Here is a tiny trained network, its code and every weight. The questions are about switching its units off for an input and a target symbol, where a switched-off unit gives its printed mean instead of its output.

import numpy as np


def w(rows, s, z=0):
    codes = np.array(rows[::2]) - 128.0
    scale = np.full(codes.shape[1], s)
    scale[-1] = z or s
    return codes * scale


def norm(h):
    return h / np.sqrt((h * h).mean(-1, keepdims=True) + 1e-5)


def f(y):
    return np.maximum(y, 0)


def softmax(a):
    e = np.exp(a - a.max(-1, keepdims=True))
    return e / e.sum(-1, keepdims=True)


def log_softmax(a):
    a = a - a.max(-1, keepdims=True)
    return a - np.log(np.exp(a).sum(-1, keepdims=True))


def net(x, mask):
    ids = ['ΠΩαβημτ'.index(c) for c in x.split()]
    T = len(ids)
    res = E[ids] + P[:T]
    u = 0
    for l in range(2):
        r = norm(res)
        for j in range(3):
            rows = slice(2 * j, 2 * j + 2)
            q, k, v = (r @ M[l][rows].T for M in (Q, K, V))
            z = softmax(np.where(np.tri(T) > 0, q @ k.T / 2**0.5, -1e9)) @ v
            o = O[l][rows]
            res = res + np.where(mask[u + j], z, o[:, -1]) @ o[:, :-1]
        u += 3
        y = f(norm(res) @ A[l][:, :-1].T + A[l][:, -1])
        res = res + np.where(mask[u : u + 4], y, B[l][:, -1]) @ B[l][:, :-1]
        u += 4
    return log_softmax(norm(res)[-1] @ U[:, :-1].T + U[:, -1])


Q, K, V, O, A, B = {}, {}, {}, {}, {}, {}
E = w([
[172,147,163,148,114,130,6],'Π',
[140,173,67,81,76,126,159],'Ω',
[143,171,148,132,140,77,109],'α',
[163,123,177,90,244,119,192],'β',
[85,94,54,124,192,81,142],'η',
[171,80,168,214,103,105,133],'μ',
[107,169,127,172,122,153,149],'τ',
],0.015)
P = w([
[98,145,135,131,148,190,69],'0',
[179,228,1,53,183,136,152],'1',
[113,131,105,210,134,75,165],'2',
[129,110,112,152,90,53,152],'3',
[144,128,127,165,117,85,155],'4',
[150,130,122,147,97,86,166],'5',
[157,158,132,171,91,89,145],'6',
[155,147,115,149,89,103,199],'7',
[159,168,162,132,22,61,153],'8',
[140,124,112,155,84,73,163],'9',
],0.0067)
Q[0] = w([
[176,173,163,130,144,75,151],'L0H0',
[79,161,118,165,48,154,115],'L0H0',
[208,174,243,246,141,74,96],'L0H1',
[109,73,70,4,179,177,185],'L0H1',
[108,211,222,86,113,129,167],'L0H2',
[195,60,185,155,42,101,200],'L0H2',
],0.02)
K[0] = w([
[83,183,212,111,75,106,123],'L0H0',
[151,195,140,187,82,168,115],'L0H0',
[151,93,190,177,156,19,249],'L0H1',
[99,151,186,62,193,216,61],'L0H1',
[137,134,134,190,169,251,117],'L0H2',
[236,174,184,194,60,104,96],'L0H2',
],0.019)
V[0] = w([
[88,154,100,158,91,163,161],'L0H0',
[86,83,155,90,135,191,105],'L0H0',
[110,123,86,125,74,142,65],'L0H1',
[254,104,86,184,121,110,174],'L0H1',
[54,95,123,129,151,119,127],'L0H2',
[146,103,137,202,106,124,162],'L0H2',
],0.028)
O[0] = w([
[112,162,126,179,56,223,171,122],'L0H0',
[153,27,123,25,113,224,92,71],'L0H0',
[47,125,103,89,60,47,136,108],'L0H1',
[254,9,40,174,93,69,135,254],'L0H1',
[131,59,114,216,143,125,114,93],'L0H2',
[141,62,17,50,160,120,147,194],'L0H2',
],0.0097,0.041)
A[0] = w([
[125,102,64,43,81,106,232,190],'L0N0',
[90,146,149,173,120,166,123,216],'L0N1',
[82,166,65,3,176,164,211,169],'L0N2',
[48,155,91,105,99,89,138,1],'L0N3',
],0.019,0.00055)
B[0] = w([
[176,248,63,231,239,175,62,251],'L0N0',
[140,63,68,154,145,84,71,138],'L0N1',
[248,75,2,120,121,68,15,148],'L0N2',
[244,56,57,113,148,149,146,153],'L0N3',
],0.0095,0.017)
Q[1] = w([
[188,235,164,59,115,58,98],'L1H0',
[185,165,70,246,194,1,91],'L1H0',
[125,241,67,160,195,128,117],'L1H1',
[130,229,137,88,166,94,133],'L1H1',
[195,178,94,234,143,61,95],'L1H2',
[133,120,41,226,14,85,113],'L1H2',
],0.017)
K[1] = w([
[166,190,192,154,78,122,49],'L1H0',
[40,98,156,12,86,214,78],'L1H0',
[86,95,64,30,73,178,115],'L1H1',
[76,153,79,69,197,115,255],'L1H1',
[21,109,113,36,80,195,91],'L1H2',
[110,122,139,54,182,164,136],'L1H2',
],0.018)
V[1] = w([
[113,197,51,171,187,103,227],'L1H0',
[58,188,130,135,95,72,131],'L1H0',
[71,208,189,185,210,82,166],'L1H1',
[154,169,122,140,38,252,159],'L1H1',
[203,182,131,33,142,132,183],'L1H2',
[154,185,160,158,242,182,102],'L1H2',
],0.02)
O[1] = w([
[119,120,3,141,202,112,51,129],'L1H0',
[97,203,110,152,115,108,59,87],'L1H0',
[240,127,7,115,150,99,142,5],'L1H1',
[72,71,155,158,235,65,74,69],'L1H1',
[156,100,151,49,174,77,64,142],'L1H2',
[92,186,119,61,207,211,121,156],'L1H2',
],0.011,0.021)
A[1] = w([
[73,7,167,162,144,93,222,126],'L1N0',
[125,52,92,94,120,106,167,4],'L1N1',
[210,97,90,156,131,144,58,76],'L1N2',
[164,137,124,76,188,97,253,146],'L1N3',
],0.022,0.0017)
B[1] = w([
[80,110,67,46,65,218,5,169],'L1N0',
[156,109,82,94,49,115,151,175],'L1N1',
[119,158,206,75,39,143,134,251],'L1N2',
[122,78,202,195,164,106,23,178],'L1N3',
],0.016,0.026)
U = w([
[130,169,215,87,52,118,134,171],'Π',
[154,254,94,74,145,154,69,18],'Ω',
[98,138,137,201,141,34,72,7],'α',
[169,114,191,123,218,191,103,136],'β',
[47,114,102,111,123,190,53,147],'η',
[183,52,34,60,129,133,158,241],'μ',
[131,155,103,200,138,217,189,126],'τ',
],0.007,0.0014)

Each question gives the input, a string of symbols that net reads in full, and the target symbol t.
The units are the heads (2 rows each of Q, K, V and O) and the neurons (one row each of A and B). Each row of codes is followed by its name. A weight is (code - 128) times the scale printed after its matrix; where a second scale follows, it is the last column's (O, A, B and U).
mask holds one flag per unit, layer by layer, with each layer's heads first. A switched-off unit (its flag False) gives its mean, the last column of its rows in O or B, instead of its output. The means were averaged over made-up inputs and are rounded, as every weight is.
A unit's drop is (log p(t) with every unit on - log p(t) with that unit switched off) / (log p(t) with every unit on - log p(t) with every unit switched off).
The circuit of an input: a set's keep is (log p(t) with only the set's units on - log p(t) with every unit switched off) / (log p(t) with every unit on - log p(t) with every unit switched off). Starting from the 12 units with the biggest drops (on a tie, the unit counted first), units are removed one at a time, each time the one whose removal leaves the highest keep (on an exact tie, the one counted first), for as long as the keep stays at least 0.8.
circuit, biggest first: the units of the circuit, biggest drop first
k most important neurons: the k neurons with the biggest drops, biggest first
top k neurons in layer l: the k neurons of layer l with the biggest drops, biggest first
heads that matter: for each layer, one digit per head in row order, 1 if its drop is at least 0.15 and else 0, layers parted by /
input Π τ Π α μ μ Ω, target Π: 2 most important neurons	(L0N2; L0N0)
input α μ α μ α Π τ, target Ω: circuit, biggest first	(L1H0; L0H1; L1H2)
input τ μ Π μ Ω μ μ η Π τ, target η: heads that matter	111 / 010
input Π Π τ, target Π: circuit, biggest first	(L0H2; L0N0; L0H1)
input Π α Ω Π η, target η: 4 most important neurons	(L1N0; L0N3; L1N2; L0N0)
input Π α μ η μ μ Ω μ α Π, target Π: circuit, biggest first	(L0H0; L0H2; L1H1)
input η μ Ω μ Π μ μ Π Π, target τ: top 2 neurons in layer 0	(L0N0; L0N1)
input τ Π η β, target η: 2 most important neurons	(L0N0; L1N0)
input μ β μ μ Π β Ω, target Ω: 2 most important neurons	(L0N0; L1N2)
input Ω Π Π μ Π μ α μ α μ, target α: circuit, biggest first	(L0H2; L0H0; L1H0; L1N1)
input β μ μ τ μ μ β η, target β: most important neuron	(L1N2)
input η Π μ Π μ, target τ: heads that matter	011 / 001
input α μ μ μ μ Π Π Π Π β, target Ω: circuit, biggest first	(L1H0; L0H1)
input α Π τ, target Ω: circuit, biggest first	(L0H1; L1H2)
input α Π μ Π Π μ Ω Π α Π, target Ω: circuit, biggest first	(L0H1; L0H2; L1H0; L1H2)
input β τ μ Ω μ, target β: heads that matter	111 / 101
input η μ η μ, target τ: heads that matter	111 / 001
input α μ μ Ω Π, target Ω: top 2 neurons in layer 1	(L1N3; L1N1)
input Ω Π Ω β, target α: heads that matter	111 / 111
input τ α η Π, target η: 3 most important neurons	(L0N0; L1N0; L0N1)
input Ω μ Ω μ η, target α: circuit, biggest first	(L0H2; L0H1; L1N2)
input Ω τ Π, target α: heads that matter	111 / 110
input μ Π α, target α: heads that matter	100 / 000
input α Π Ω τ μ Π η Π μ, target Ω: circuit, biggest first	(L0H2; L1H0; L0H1; L1H2)
input Π α β α Π τ α, target Π: circuit, biggest first	(L0N0; L0H0; L0H1)
input α α τ η, target Ω: circuit, biggest first	(L0H1; L1H1)
input α Π β, target Ω: circuit, biggest first	(L0H1; L1H0)
